Below is a small trained network, with its code and all its weights. Each question gives an input and a class and asks what happens when units are switched off, that is, made to give their printed mean instead of their output.

import numpy as np


def w(rows, s, z=0):
    codes = np.array(rows[::2]) - 128.0
    scale = np.full(codes.shape[1], s)
    scale[-1] = z or s
    return codes * scale


def norm(h):
    return h / np.sqrt((h * h).mean(-1, keepdims=True) + 1e-5)


def f(y):
    return y / 2 * (1 + np.tanh(0.7978845608 * (y + 0.044715 * y**3)))


def log_softmax(a):
    a = a - a.max(-1, keepdims=True)
    return a - np.log(np.exp(a).sum(-1, keepdims=True))


def net(x, mask):
    res = np.array(x, float).reshape(1, 6) / 4 @ E
    u = 0
    for l in range(2):
        y = f(norm(res) @ A[l][:, :-1].T + A[l][:, -1])
        res = res + np.where(mask[u : u + 4], y, B[l][:, -1]) @ B[l][:, :-1]
        u += 4
    return log_softmax(norm(res)[-1] @ U[:, :-1].T + U[:, -1])


A, B = {}, {}
E = w([
[179,34,162,192,208,142,99,106,86,167],'x0',
[96,164,230,70,126,22,159,133,78,215],'x1',
[147,94,139,116,131,125,88,124,142,131],'x2',
[170,154,149,183,190,95,120,171,254,86],'x3',
[114,75,166,100,136,139,118,164,159,115],'x4',
[107,145,112,171,112,113,114,143,105,111],'x5',
],0.0086)
A[0] = w([
[90,47,161,216,141,189,173,62,115,77,174],'L0N0',
[106,113,2,57,45,237,83,104,126,31,166],'L0N1',
[173,183,190,92,216,103,48,143,82,63,188],'L0N2',
[88,124,164,202,142,88,163,104,120,113,254],'L0N3',
],0.0062,0.00078)
B[0] = w([
[137,122,51,119,177,125,86,7,84,126,185],'L0N0',
[159,104,153,149,178,117,226,214,125,142,253],'L0N1',
[117,165,176,104,105,132,192,177,98,163,157],'L0N2',
[166,136,138,115,126,89,131,160,160,191,155],'L0N3',
],0.012,0.0066)
A[1] = w([
[118,174,136,71,7,113,95,158,204,173,122],'L1N0',
[136,161,80,137,214,122,71,127,227,18,253],'L1N1',
[48,164,147,1,91,73,88,152,59,124,197],'L1N2',
[114,76,90,107,86,124,210,130,25,148,229],'L1N3',
],0.0063,0.0021)
B[1] = w([
[82,165,55,77,120,166,214,131,227,124,172],'L1N0',
[141,122,154,163,2,79,166,54,150,114,235],'L1N1',
[84,156,112,127,78,175,48,72,94,92,226],'L1N2',
[75,101,167,138,231,140,10,193,116,130,253],'L1N3',
],0.0085,0.0054)
U = w([
[161,131,192,167,168,97,169,210,103,168,252],'0',
[156,89,55,151,165,184,65,107,99,140,125],'1',
[174,150,114,181,49,136,184,148,179,60,107],'2',
[176,98,128,206,91,82,108,12,161,106,82],'3',
[17,174,122,101,72,167,83,115,89,97,97],'4',
[111,139,194,141,123,105,42,105,51,173,56],'5',
[108,201,137,88,49,105,147,123,180,156,92],'6',
],0.011,0.0026)

Each question gives the input, the list of numbers given to net, and the class t.
The units are the neurons (one row each of A and B). Each row of codes is followed by its name. A weight is (code - 128) times the scale printed after its matrix; where a second scale follows, it is the last column's (A, B and U).
mask holds one flag per neuron, layer by layer. A switched-off neuron (its flag False) gives its mean, the last column of its row in B, instead of its output. The means were averaged over made-up inputs and are rounded, as every weight is.
A unit's drop is (log p(t) with every unit on - log p(t) with that unit switched off) / (log p(t) with every unit on - log p(t) with every unit switched off).
The circuit of an input: a set's keep is (log p(t) with only the set's units on - log p(t) with every unit switched off) / (log p(t) with every unit on - log p(t) with every unit switched off). Starting from all 8 units, units are removed one at a time, each time the one whose removal leaves the highest keep (on an exact tie, the one counted first), for as long as the keep stays at least 0.8.
units of the circuit, in order: the units of the circuit, biggest drop first
most important unit: the unit with the biggest drop
k most important neurons: the k neurons with the biggest drops, biggest first
top k neurons in layer l: the k neurons of layer l with the biggest drops, biggest first
input [-2,6,4,-7,-4,3], class 4: units of the circuit, in order : (L0N1; L1N2)
input [-1,5,2,5,1,-5], class 6: units of the circuit, in order : (L0N1; L1N3)
input [4,-1,5,3,-3,-8], class 3: top neuron in layer 0 : (L0N1)
input [5,-6,1,8,2,-1], class 3: units of the circuit, in order : (L1N1; L0N1)
input [7,-2,-3,5,7,0], class 3: top 2 neurons in layer 0 : (L0N1; L0N0)
input [0,1,8,3,2,1], class 6: units of the circuit, in order : (L0N1; L0N2; L1N3)
input [-1,6,-1,2,-4,3], class 6: units of the circuit, in order : (L0N1; L1N0; L0N0)
input [3,-5,-8,1,2,-7], class 3: units of the circuit, in order : (L1N1; L0N0)
input [-1,8,1,1,0,2], class 6: units of the circuit, in order : (L0N1; L1N0)
input [-4,4,5,0,4,-4], class 4: top 2 neurons in layer 1 : (L1N2; L1N1)
input [-8,-1,-7,-5,-8,5], class 0: units of the circuit, in order : (L0N1; L1N3)
input [-1,5,3,-2,4,-8], class 4: 2 most important neurons : (L0N1; L1N2)
input [-3,6,-8,-4,0,-5], class 4: units of the circuit, in order : (L1N2; L0N1)
input [6,-8,5,7,-7,2], class 3: most important unit : L1N1
input [5,-1,2,3,-2,7], class 3: top 2 neurons in layer 1 : (L1N3; L1N1)
input [-2,2,0,-2,-8,1], class 4: 4 most important neurons : (L0N1; L0N0; L1N0; L1N2)
input [0,6,-7,0,-1,1], class 4: 3 most important neurons : (L0N1; L1N2; L1N0)
input [-5,0,0,-5,-8,-2], class 0: 2 most important neurons : (L0N1; L0N0)
input [7,-4,-3,1,2,6], class 3: top 2 neurons in layer 1 : (L1N1; L1N3)
input [0,-5,6,2,6,-8], class 2: units of the circuit, in order : (L1N3)
